Each row comes from the steps of one path. Every step used is in the known rows, and no mark comes twice. Write the path behind each row, first mark first.
Each row is shifted at random along 6 fixed directions that mean nothing.
Known rows
L > W > F > B: [-217  107  -21 -557   53 -547 -343 -218 -263  672  212 -222   81  -96
 -125   53  -40  162  189 -270   87   36   89 -208   63  -11  -45  132
  230  205  385  149   84 -263 -249   56   61   26 -210  360 -472  142
  247   31   -9  343  122   39 -289 -141 -111 -190    3 -228  -70  165
 -430 -136   -4  -44  116   86  -17 -184]
V > G > J > R > T: [-133 -332 -266  329   14  293  257  257 -557  121 -194  370 -165   36
    8    1  699 -325 -128 -108  100 -143   28  327   90  251 -622  -18
 -455  -99   97 -218  -19 -336   33 -320 -284  132 -102  174  146  300
   87  -14  181  332   32  308  313  184   -2    6  214  -61   96 -245
  -49 -313 -139   76  198  -46  650 -162]
V > W > L > F > B > R > G > J: [   4  289 -682  -65 -121 -774 -419  473  137  214  161 -175  108 -449
   25  -40 -252  299  -14 -844  427   83  124 -315  629 -678   63   16
 -154  513  195  257  160 -325   28   38 -360  188  161   15  110  306
  365 -167  346  -46  462  -79 -659  -64 -123 -211 -186 -182  140 -223
 -427  -18  -31  481  275 -262  104 -291]
L > J > R > S: [  85 -201  251  118  -16 -200  109 -149 -228   71   16  213 -227   53
  -63   54  -42  -70   84   14    4   29  139  266 -124  144   29  -88
 -277 -129  274 -114  -43   31  -33 -275  -34   10 -109  202  -16  171
  107  108  241  103   67  -12  197  141    8  -37   36  149  -77   68
   36 -166  -43  356  223   36  170  -65]
R > S > T > B > F > L > W > J: [  73 -114  452 -315   56 -253  270 -209 -162  262   32 -228 -146  400
  -67  -23  585 -216 -298   47   63  -89  154  364 -233  493 -308  -14
  -35 -309  267 -156 -190 -151  -82    6  175   -7 -276  329 -407   65
 -117  222  336 -101  -96  198  358  228 -216 -360   28 -310  -71   81
 -497 -147  193  158  139   43  292  -45]
S > J > R > B: [   3 -141  389 -126   90  -61  113 -125 -249   28  -62   79 -158  147
  -89  123   66   28 -211    1  145  -61   38  196 -144  408  -22  -33
 -198 -238  126  -33  -51 -116   -7 -185   -2   -2  -45  206 -203  152
   40  137   68  109  193  122  113   54 -102  -37  106   24 -130   44
   -3 -124   42  200   59  104  175  -26]
T > B > F > L > V: [ -55  -82 -310 -171    7 -637  127  645  157  168 -195 -168  141  -64
   95 -133   37  294  -37   -1  246   23  -76 -161   38 -219 -500   27
 -418 -442   19 -100  128 -352  167  178 -209  218 -113  -58  -64 -111
 -408 -340  151 -137 -137  323  271  179 -293 -774   48  -38  210 -259
 -263  -82 -226  244  136 -330  306 -100]
S > T > J > R > B > F > L: [ 208  295  332   69  -90   18 -182  110   55 -193  129 -141  194   36
 -157  -78   77   97 -519 -289  238 -190   46    8  260 -186    7 -128
   20  114  136  258 -275  -67  -13  -77 -117    1  175  118   51  181
   21  304  292 -293  335  283 -355  123 -309    8  -36 -279   82 -315
 -269  163  144  123 -241   31    1   22]
W > J > R > T > B: [ -47 -335   96   14  133 -157  113  -25 -421  399  -84  216  -48   80
  -66  236  349  -22   76  -45 -138 -358   64  229  -37  388  -22  -88
  -77 -159  319 -122   40 -131   25 -430  -27   64 -149  447 -187  231
  250   99  -95  213    3   84  206  185   -2  -59   10  182 -118   95
 -323 -190    2  214  319    4  186 -149]
T > F > B > R > G: [ -85   60 -181 -153  241 -472   37  -43  196  111   93 -321  -35   51
   45  188  109  203  -82 -568  255   84  112 -124  123  -46 -138  -61
 -135  -87  151    4  104   64   34 -104  -78    8  119  127 -320   84
  239   59  238  -60  219   -2 -115 -100 -294 -225 -185  -24  -33 -134
 -381  -26  285  226  227  -41  -96  -32]
S > B > R > T > F: [-103   13 -293 -263  -66 -223  -32  501 -178  -67  -44   53   98 -106
  -44   61   -5  110   52 -180  -84  -22  -32   19  245 -176 -259  -14
  -98 -140  260   41   31 -282   63  -30  -69  111 -136  134   71   42
  -90   64   58  -29   66  317   74  170 -300 -280   68   97  154 -136
 -267   -8 -192    9  101 -130   84 -175]
G > W > L > J: [ 252  194  137  246  160 -132  -74   21  548   66   24 -304    1  109
  124   61 -218  179  -68  250   -3  -11   36  -71  199 -173  260   11
  -77   72 -259  -92  157  193  157  144  209    8 -164   13  -53 -105
 -121  -19  284 -301  -21  -80 -178  165    8 -232 -196  -17  -40   14
  -38  160  -11  166   36 -145   14  -23]
F > L > W > J > R > T: [ 206 -145  253  405 -151  131   -5 -129 -152   23  182  310  -24  116
 -178 -147  226  -88 -172  254 -130 -283  146  425  161  167  113 -224
  -67  102   89  -36 -286   68   69 -300   93 -110 -136  426  122  123
  -51  307  399 -139 -114  -87   24  374   30  -44  101   44  -10  164
  198   54 -193  -16    0  125  276  -28]
F > L > W > R > G: [-144  -64 -239  315 -102 -418   69  460   48  -91   55  261 -106  -59
  -33  -69 -102  135  -88  204   11   74   18  197  243 -301 -299 -105
 -410 -148  -52 -143  256 -238  245  -55  -50   80 -345  152  180 -150
 -460  -19  460  -19 -140  193  137  294 -158 -610  171  252  180    7
  407  -31 -479  -33   60  -72  455  -79]
V > W > L > F > B > R > T > S > J: [ 424  372  503 -223 -412   59   29   58  313 -915  254  -11   -3  237
 -272 -496  -74 -147 -871   87  254  311  123  454  143 -160 -174 -218
   36  127    3  307 -563  135 -260  124   47 -233  437  -40  350   17
 -604  672  503 -868  177  299 -525  316 -383  -85  149 -402  295  146
   69  384  -20 -127 -725  227  305  235]
L > J > G > W > F > B > R > T > S: [ 147 -387 -417  -15 -127 -743  274   13  -21   74   94  386  -87  -56
  -63  -18  236  141  123 -258 -152  -75  177  589  143  117  -23 -267
 -179  -77  227 -323  -44  191  133 -409   10    3 -133  474    4  218
  249  119  383 -272   38 -270  119  212  112  -72 -122  292 -188  447
 -546 -110  -51  144  616 -191  245 -190]
S > R > J > G > W: [   2   89  186 -147 -157  273   37  -73 -427 -187  -10  441 -360  293
 -263   -7  365 -274 -348  255   66  135   61  303   -7  331 -218  -79
 -298  -94   37  -13  -84 -112 -109 -154  123 -112 -258  325   16   70
 -310  464  515  172 -118  203   28  -65 -156 -112  310  -38   18  137
  560   -5 -278 -355 -164  321  438   -4]
V > G > J > R > S > T: [ 138  -89  153  319   15  459  290 -139  -91 -359  -35  145 -292  152
   -6  -29  498 -227 -368 -173  174    0   78  458  -30  172 -316 -105
 -320   85  -38 -128 -296   41  -22 -168 -162   34  191    6  175  276
   57  200  355 -206  280  180  162  190  -20  165   84 -196   53 -160
   -2  -92  153  271  -26   35  384   -3]
J > G > W > F > L > V > B > R > S > T: [ 165   15 -252 -286 -151 -562  -25  -19   48 -167  -50  -35 -147   -4
  -92 -146 -165  294 -144 -207  309  189   70  325  226  -77 -124 -166
 -223  195  194   24 -301 -115    9  146  -52   56   68  201  -70  139
   18   67  586 -361  281  147  276  153 -162 -310   25 -104  143   -5
  -75   77  -51  291  163  -78  351 -150]
T > B > R > G: [-221  162 -241 -239   79 -550 -144  269 -148   77  -17  -43 -118    5
  -25  260  -36  142   85 -239   67   75   -2 -251   75 -169 -111   26
 -115  -99  249   83  223 -228  -69  -85  -95   78  -52  148 -175   18
  -14   56   98  213  100  214 -180 -147 -358 -368  -28   63  139 -197
 -108   55  -40  133   29   72   19  -86]
W > L > F > B: [ 153 -165  -68   55  -20 -377  259  358  402 -227   41   -9  175 -127
   27 -235 -292  274 -153  168  149  -74    1  187   64 -143 -161 -141
 -324 -383 -107 -117  134  -54  244   67 -108   84   13 -110  138 -155
 -377 -114  146 -480   11   15  204  295  -62 -334    1   38   -6   81
 -219  -27 -132   94   -1 -249  168   53]
L > V > W > J: [ 223 -232    2    1 -247  -98   77  -89  -95   31  -27  344 -112  -15
 -107 -165  203  -36   33  -58   28  -63  132  373 -123  211  229 -180
   90  272  -46  -57 -396   31    8 -198  118  -12   88  168  115  193
   92    5  131 -290 -120 -315  -65  253  362   18  -27  -30  -89  499
  -64  -45  -53  338  236  -75  254 -114]
G > W > R > T: [ -91  348 -183  -38   20  -36 -374   59  -13  144  144 -192   -1   -5
  -33   70 -149  131 -163  -66  -66  168  -19 -173  463 -322 -117  129
  135  485  116  211  142 -113  -90  179   20   -2 -104  175  -40   45
   -3  262  161  155  155  201 -525  -63 -258 -216   45   36  224 -197
   79  138 -206 -198  -99   66   67 -115]
V > W > L > F: [  61   39 -166 -248  -63 -416 -127   -5  106  242  -79 -275  212 -114
   14 -163 -260   31  -71 -324  409  110   85  -22  335 -155  -12  -19
  -15  247   55  115  -41 -113  -27  162  -52   54  183   -8   16   83
  238 -101  114 -128  140    9  -16  109  124   30 -154 -213   59   54
 -447  -54   95  258   40 -150  191 -102]
W > L > V > G > J: [ 103  104  585  443  447  -75 -192 -625  -30  583  -88 -352 -135  226
   28  519  219   76  430  234  -55 -230  128 -239   70  280  544  -29
  156  260  244  -84  132   39   42 -261  417    9 -418  539 -749  155
  497   65  199  186 -193  113  534  162   58 -216 -330  -50 -330  -14
   29   -3  271  474  491   59  -45 -203]
J > G > W > R: [ 242   -4  -50  222  162  104  341 -198  753 -481   -3  -48 -160  276
   54 -134 -205  259 -488  127  152  198  -20  387   84   52  -37 -254
 -283   -6 -564 -209  -26  585  205   68  134 -162  224  -43  111 -174
 -286  169  502 -679  115 -251  -93  121   34 -122  -81  172    0  254
  236  275   51  -33 -185  -36  118  207]
W > R > T > S: [-154  -32   -5   10  111 -149  117  158  -13   48  -65 -167  -52  109
   69   99   50  -48 -201  -34  -48  227  -34  138  164 -125 -477   60
 -119  -30  183  -60  173  -82   30   13 -103   49  -94   81  -41    3
 -138   84   16   43   78  473  144  169 -287 -319   75  166  187 -175
   42  -84  -67   49   48  -56  276  -36]
R > S > T > J > G > W > L > F > B: [  85  -42 -176  -69 -102 -420  142  223  -13  -29   16  159   -8  -43
  -43   15  317    8  -49    2  -22  -76   33  331  129  -73 -198  -57
 -232 -247  108 -193  108 -177  145  -67  -26  182 -281  226  -10   67
 -172   83  287 -214   77  245  262  161  -68 -289    6 -105  -66   77
 -311  -83 -134   53  210 -154  426 -135]
L > J > R > G > W > F: [ 111   41  225   66   18  -36   78 -183 -122   29   46  144 -227  193
 -146  -28  149 -207 -386 -131  317   49  146  193  -38  139 -220 -112
 -278   19  -32  -26 -114   60 -154 -150   57  -61  102  190   27  146
   24  347  442   -3   82  141  -69   23  -51   19   38 -133    9   12
   -1  -99   -2   25  -56   96  448   66]
F > B > L > V: [  65   36  372 -248  -89 -344 -165 -187 -270   82   91  120  -48  118
 -239   28    8  190  148  409  -40  -50   35   17 -141  250  275 -108
  183 -134  380  114 -188 -199 -104 -143  206  -94 -275  386 -366   10
 -177  189  174   30 -257   83  101   73 -185 -295   71  -11 -105  122
   89  106 -147    4   51  236   -8  -55]
W > L > V > F > B > R: [ 189  -48   92 -103 -355 -572  -68  365  -70 -361   14  385   -7 -140
 -272 -298 -430  224  -18  256  106   26   43  181  103 -162   69 -289
 -231    9  243  143 -122 -235    9  -56  -13   17  -77  147  224   -1
 -402  117  365 -361 -147   77   69  312 -111 -367  152   79  146  166
   31  161 -402   95  -18  -42  151  -56]
G > W > J > R > S > B: [  40  312  274 -335  -44 -280 -444 -358 -307  255  136   61 -264  -85
 -201  293 -191  178   85 -124  -37   35   40 -110   80  -40  408   46
  118  442  362  238  -15  -96 -248  -37  108  -12 -191  389 -277  284
  256  256  139  180  285   31 -365 -216 -132  -57   45  -82  -66  143
  150   40  -95  292  101  219  -56 -198]
J > G > W > F > L > V > B > R: [  37  165 -229 -536 -262 -703 -425  -96 -384  225  -45  142  -12 -105
 -294 -221 -306  210 -120 -290  494  169   77  -25  257  -71   34 -162
  -62  408  376  312 -308 -278 -294    6  -79  -22  122  361 -111  272
  213  123  469   73  158  180  -96 -178 -154  -69   90 -235  191   13
   41   60 -144  111    0  151  319 -149]
W > F > L > V > G > J: [-120  203  116  290  223 -127 -303   58 -234  600  -74 -246  -42 -101
   19  248  308   18  202 -125  199  -79   68 -438  202 -216 -183  122
 -144  256  283   37  231 -437  -59  -28  -25  198 -371  271 -430  214
  234 -159  230  403  -55  546  390   84 -153 -472  -28 -260   29 -378
   97 -220  -91  327  348 -114  328 -262]
W > L > F > B > R: [ 143 -257  191 -319 -113 -305  395  181   82 -382   22  125  -66  228
 -159 -414 -184  -60 -503  317  298  105   73  449 -163  320 -352 -270
 -379 -505   69  -50 -163  -77   44   -4  -25  -88   21  -13  101 -123
 -526  191  368 -418 -131   73  274  251 -248 -223  190  -61   87  110
  -63   -2 -106  -30 -190   50  292  186]
W > L > J > R > B: [ 182 -131  278  -84 -204 -424  -67   62 -320   -7  -26  293   66  -52
 -210 -132 -354  -16 -330  -33  342 -153   98  261   16  131  164 -189
 -188  -72  264  147 -204 -181  -27 -282 -187   27  245  181  220  238
   76  195  156 -108  252  159  -86   71  -33  210   55   -4   25  -11
 -119  -97  -26  351  -84   76  296    7]
V > G > W > R: [ 147  -88 -402  169 -383 -238   22  105    6 -358   42  620  -40 -234
 -162 -281 -175  148 -209 -201  120   50   65  438  292 -198  137 -318
  -93  447 -154    3 -175  101   55 -200  -51  -18  238   92  548  155
   45  172  323 -377   37 -276 -332   76  287  249   22  172  112  400
  -30   62 -239   32   61  -45  251  -78]
F > L > V > W > J > G: [ 111   52  245   62 -218  -54 -196 -222 -328   58  -24  358 -157   83
 -260  -69  274 -107  -21  218   88  -65  108  180  -27  145  175 -169
   30  261  126   86 -293 -129 -159 -226  122  -75 -128  408 -118  159
  -47  153  402  -18 -164  134  148  143   98 -146  119 -194  -21  260
  527   67 -183   80  -55  233  404  -62]
S > R > J > G > W > F > L > V > B: [ 394   95  341 -193 -124 -108 -201 -663 -107  129  135  -17   23   93
 -300 -180   -1  145 -507 -514  636  -43  264  310  251  307  403 -310
    8  427  203  268 -659  144 -137 -241   36 -167  453  447 -134  452
  520  468  591 -347  359 -128 -121  -49   32  337 -105 -301  -79  223
  -70  -18  356  300   89  182  226  -46]
S > T > R > J > G > W > F > B: [ 214  417   90  -62 -368  112 -212  191   -2 -612  346  514  -44  -21
 -397 -144   71   98 -442   70  -55  -67   80  239  196 -311  -16 -209
   26  240    7  231 -155   42 -152 -133   77  -94   83  306  309   47
 -428  686  509 -428  122  212 -573   37 -241 -147  212  -66   88  201
   92  298 -377 -513 -476  241  209   56]
T > F > B > R > J > G > W: [ -28   66 -119 -483 -249 -425 -130  -44 -566   85   79  501 -202  105
 -349   46  317 -124  -58  -72   92   59  149  133   39  254 -128 -134
 -148  -41  382   58   14 -153 -217 -306  107  -92 -263  551 -193  191
  -10  445  477  247 -144   97 -146 -240 -202 -173  194  -22  -73  238
  -89    1 -274 -292  106  279  236 -119]
L > F > B > R > T > J > G: [  41   48  149   51  237  -94  -73 -346  -82  258  273 -156   72  173
 -112  181  341   76  116 -250 -141 -180  185   39  140  183  159 -141
  168  -44  404    8  -69  159  -78 -433  120 -104 -141  541 -494  205
  396  373  277   58  133  -80  -80   76 -219  -45 -220  -98 -221   41
 -401   70  328   23  190  151 -151  -59]
W > R > T > F > L > V > G > J: [ -59 -273  125  545  418   34  293   25  -72  461 -186 -231  -53  238
  128  211  662  -33  -67   10  137 -130  130  156  215  248 -535  -66
 -425 -174  175 -326  165 -197  245 -289   45  148 -386  407 -393  165
  115   -1  404  122 -219  501  776  466 -173 -572  -57   77    1 -284
 -158 -323   -2  361  574 -230  560 -205]
S > B > R > J > G > W > L > V: [  44 -222 -574 -417  -50 -482  224  553   73   93 -281   27 -162   71
   83  -66   67   27 -290 -175  443  162  -38  252  117  135 -284  -58
 -535 -317 -159 -179 -118 -264  350   99 -230  171    2    8   75   93
 -196 -287  373 -282  181  130  349   81 -136 -412   82  -92  120  -77
   52 -103  -69  446  265 -245  600 -150]
R > B > F > L > V > W: [ -20 -438 -368 -615 -315 -626  392  336 -324   71 -268   47   16   99
  -50 -479  333 -113 -495 -198  668  193   55  451 -125  426 -832  -53
 -453 -374   71 -110 -383 -508   54  165 -305   98  187  -45   35  114
 -283 -170  298 -158   -1  141  236  113  -82 -365  240 -313  206    3
 -503 -314  -91  271  112 -172  782  -69]
W > G > J > R > S > T > F > B: [  61  196  421  238  214 -128  -31 -293   11  -68  174   83 -240   82
 -157  395  252  163   34   20 -219 -157   86   84   41  -53  114 -112
  -32   87  301  -47  249   94    6 -304  177   24 -293  469 -371  128
   59  400  336 -108  150  318  201  142 -204 -290  -53  160 -260   29
   56   62    4   88  208   60  -36  -90]

Write each row's path
[ 319  170  199  208   41 -286  -57 -294  334 -153  279  -10 -252   83
 -135   48   59  362  -41 -132   27  -15  195   80   61    7  329 -230
  -37  339  -16   21 -154  258  -36 -142  235 -116   10  319 -239  135
   51  331  596 -432   57 -425 -442  128  -44 -350 -184  -73 -128  310
 -185  233   80  252  222   10  -64  -49] : L > V > F > B > R > G > W > J
[ 160  237  524 -100 -124 -765 -254 -571 -268  136   71  168 -109   91
 -330  211  -91  158 -158 -118   96   17  153  147  247  155  482 -228
  128  281  457  134   30   95 -155 -302  306 -153 -243  722 -421  230
  370  518  506   10   33  137  107 -123 -112  -33 -111  136 -259  301
   15   86   28   82  324  228   32 -126] : T > S > J > G > W > R > B > F > L
[   7  109  148 -220   12 -114  -74  244  -81  -59   15 -196   76  152
 -106  -29   99  120 -167  161   78   14   12   -4  162  -18 -300  -55
 -135 -224  297  119 -247 -276   18   32   29   24 -144  243 -161    2
 -323  216  300 -166  -78  516  222  271 -534 -532  119 -105  246 -292
   54   81 -162   59  -83   36  217  -57] : S > B > R > T > F > L > V
[ -77   -8   67 -167  217 -868   -9 -286 -183  706  -27 -207 -167  171
  -55  221  264   31  -25 -321  266   -9  139  -39   76  171 -102  -43
 -258  -76  405 -116  248  -92  -13 -178    8   52 -260  528 -567  213
  311   73  459  228   82  152  314  -83 -196 -422 -128  -33 -148  -69
 -358 -167  153  441  462  -34  234 -186] : T > B > F > L > W > G > J > R > S
[ 115   22 -413   96   28   61  102  227  208  -85  -45    5   13   -9
   75  -96  352  128 -497 -456  292  -62    2  201  229 -126 -370  -66
 -262  193 -291  -42 -174   59   -2  -51 -313   83  500  -24  272  239
   17   60  193 -370  407   49 -546   51  -52  -15  -29 -263  247  -75
 -407   34  106  245 -189 -111  437  -27] : V > G > W > J > R > T > B
[ 166 -100  157  250  111  -24  331   37   -2  -48  -49   34  -15  295
  -92  -86  538 -191 -674 -110  284 -256   64  287   64  278 -360 -231
 -316 -277   26  -95  -74   37  113 -264 -146  -46  177  231  -26  136
  -72  304  419 -292   76  305  310  152 -237 -102    9  -81    4 -266
 -157  -25  190   63    5  -40  395  114] : W > G > J > R > T > B > F > L
[ -24 -264 -402   92  -52 -442  313  273   55   47  -31   96   37  165
   -8 -172  351 -155 -247 -123   83    0  118  423  260   51 -414 -230
 -270 -233   28 -251  -20  -10  302 -142  -10   17  -79  255  100  -54
 -125   95  492 -254 -156  137  501  329  -91 -300  -18  137   86   11
 -169  -51  -56  -18  247 -178  455  -44] : B > R > T > F > L > W > G
[ -53  256 -207 -208   34 -559 -288  106   27  147  117 -194 -137 -268
   -4  197 -190  160   19 -867  219  200   86 -245  236 -408  143   45
  -29  278  339  183  178 -118  -52   39 -251  119   76   76 -227  264
  449  -97  202   64  603  148   20 -191 -208 -139  -98  -90  -47 -165
   42  -70  199  426  332 -111 -100 -188] : W > F > B > R > S > J > G
[ 285  252  617  202 -373 -444 -268 -149 -407 -369  242  633   60   34
 -530 -108 -243  118 -131  292  -35 -253  207  183   41  -26  443 -406
   14  -22  488  247 -167   28 -234 -547  191 -198  -66  635   53   91
 -113  742  660 -142 -145  133 -126   50 -220  -47   40  129  -95  194
   98  224 -251 -159 -239  385   53   61] : T > R > B > F > L > J > G
[ 303   37    4 -119 -310 -511  -78  284  -72 -144 -117  312 -146 -234
 -161  -97 -275  300  -24 -130  238   86    2  198  158 -215  132 -176
 -352  139  136   47 -168 -209   32   46  -70  113  -28  123  229  214
 -139  -24  442 -349  137   54   66  233   28 -359   72   -6   86  134
 -133   22 -339  566  255 -222  355 -235] : G > W > J > R > S > B > L > V > F
[  96  155  409 -270  129 -188   57 -374 -180  114  -86 -125 -365  380
 -143  151  459   23 -214  -36  179  105   97  166 -166  304 -273  -48
  -92  131  210  -18 -256  -68 -285  -24  195   11  -56  405 -463  193
  -15  367  458 -112   66  326  105  119 -252 -426   -6 -353   13   45
 -273   33  147  312   -1  152  378  -97] : L > V > G > W > J > R > S > T > B > F
[  22   37  -86 -246 -255 -215  145  322 -213 -189 -253  295 -234  153
 -114  -97  216 -349 -603  -36  387  320  -18  353  159    6 -467  -67
 -536 -165  -27  -43  -15 -190   46   15 -189   55   -1   58  317   90
 -371  162  418  -89   39  551  245  -43 -200 -151  265  -64  224  -66
  466 -108 -234   -1 -105   46  740   -9] : T > S > R > J > G > W > L
[ 122  254   59 -170   -1 -370 -123 -113  -27  147   61 -211   31  145
  -95 -106  110   70 -420 -160  414   44   96  -59  109   65 -203   15
 -184  -58   69   72  -63  -89 -158   66  -78  -49   64  201 -255  121
   18  203  562  -18  239  149 -267 -212 -266 -167  -30 -394   12 -196
 -242   18  132   10 -131   90  285   17] : R > B > F > L > J > G > W
[-239   16  180 -368  152 -337  -11   90 -352  513  -43 -114 -140  234
 -140  111  179  -47 -183   25  244   83   63   53  106  247 -386   30
 -289 -309  302  -57  204 -424    1  -59   49   -2 -584  484 -535   50
 -131   51  529  348   24  446  442  121 -367 -609  194 -184  -58  -31
  144 -188  -83   -6  119  116  430 -170] : S > B > F > L > W > R > J > G
[ 124  191   -4   71   20 -297  -85   92  -32   14   -7   78   51   76
 -159   65  109  140 -143  -49  131 -106   59   60  333 -115  -29 -167
  -72   81  174   43   94  -79  -43 -219   52  -23   13  384  -79  111
  -26  318  429 -163   73  254  -91  252 -115 -297 -100    9  -10   -4
 -362  167 -103  107  -50  -16  314 -109] : V > W > G > J > R > T > B > L > F
[ 344    8  470  -13 -220 -103   88 -388  -75 -328  141  287 -171   62
 -279 -203   -3   -6 -478  -35  385  -23  196  539    0  164   61 -321
 -269   86  104   32 -457   88 -151 -202   30 -117  204  268  130  275
  -17  449  611 -484  229   73   28  160  -22  163   90 -284   29  264
  -36  -37   21  290 -125  181  424   37] : V > G > W > F > L > J > R > S > B
[ -50  -97 -134 -199  -36 -650   14   68 -380  511 -157    1 -241  -85
  -13  147  441   58  161 -213  190   17   84   65   24  130 -196   43
 -242   16  326 -150   16 -504   41   16  -21  205 -445  338 -418  253
  162 -209  356  156  -26  209  550   66  -71 -543   30 -271  -60   28
 -164 -334  -51  555  655 -173  502 -372] : R > S > B > F > L > V > G > W > J
[ 272   58    8  -30 -146 -629  -66  -99 -131  160 -238   23   55    7
  -79   58  134   87   31 -232  144   -9   45  221  273   29  204  -97
   51  164  204  -18 -201  -41  -17  -98  124   51   22  411 -173  230
  309  100  288 -238   93  264  429  148   34 -109 -190  -90 -116  128
 -243   37  150  278  374 -147  391 -231] : R > T > S > J > G > W > L > V > B > F
[ 268  -80 -458  309 -477 -236   24  217  -42 -402   47  634  235 -211
 -230 -373    2    3 -464 -277  197 -122   87  518  550 -263  -46 -403
 -210  237  -36   49 -254  140  154 -271 -160  -25  358  240  692  163
   22  379  494 -497   15   53  -19  122  107  246   45  248  197  107
  -15   78 -312 -190   32 -100  428   -2] : J > G > W > R > T > F > L
[ 354 -141  341    4 -184 -445  -43 -244 -185   28   93  278  -12  -88
 -240   51   96  186   19 -339   85 -237  193  377   48  120  499 -337
  116  153  487   87 -449   39   45 -420   52   28  107  456  -43  363
  394  248  283 -383   97  -14  290  301   58   69 -151  123 -214  187
 -342  -43  106  585  484  -58   13 -174] : W > J > R > S > T > F > B > L > V
[   2   36 -162   78   64 -449  -22  264  -95  298 -140   20 -141    8
    0  116   31  -37 -129 -288  366   68   69  -35  234 -129 -201  -36
 -380  -62   55  -89  196 -209   61  -47  -61   98 -154  144  -16  106
  108  -65  451  188   64  258  198   92  -69 -253  -46    9   17 -227
 -131 -162 -124  255  295 -161  469 -150] : B > L > J > R > G > W > F
[-213  -22 -364  -91  275 -591  -52  217  -63  722  -51 -422 -169   59
  167  173  262  -87  -94 -514  383  131  154 -201  298  -51 -407  129
 -384  -17  185 -128  297 -337   92   66 -139  163 -337  154 -346  167
  329 -242  423  441  110  190  186  -29 -225 -382  -93 -143   71 -395
 -259 -337   74  341  563 -210  380 -231] : B > R > G > W > F > L > J
[  94   83  216  169   53  -34 -165 -406 -167  236   34  -74 -290  115
  -66  131  423   27 -104  -93  159   -3  144  185  180   85   20  -55
  -98  452  204   19 -313 -112  -67  -89   18   61 -111  392 -259  328
  265  151  478    0  153  188  165  169  -66 -155   -4 -275   42  -98
  174  -53   65  435  220  118  390 -191] : F > L > V > G > W > J > R > S > T
[  51  378  -61 -231   60 -168 -184  109  117  -25 -109 -262 -236  -22
   30  127  -44  170 -374 -408  459  277  -53  -99  210 -263 -119   57
 -235  246  -29  127  -26 -189  -91  245 -216   70  135  -69  -79  202
   -9  -81  386 -145  514  326 -222 -102 -267 -241   27 -418  190 -256
   81   50   94  538 -125   15  326 -127] : V > G > W > J > R > S > B > L
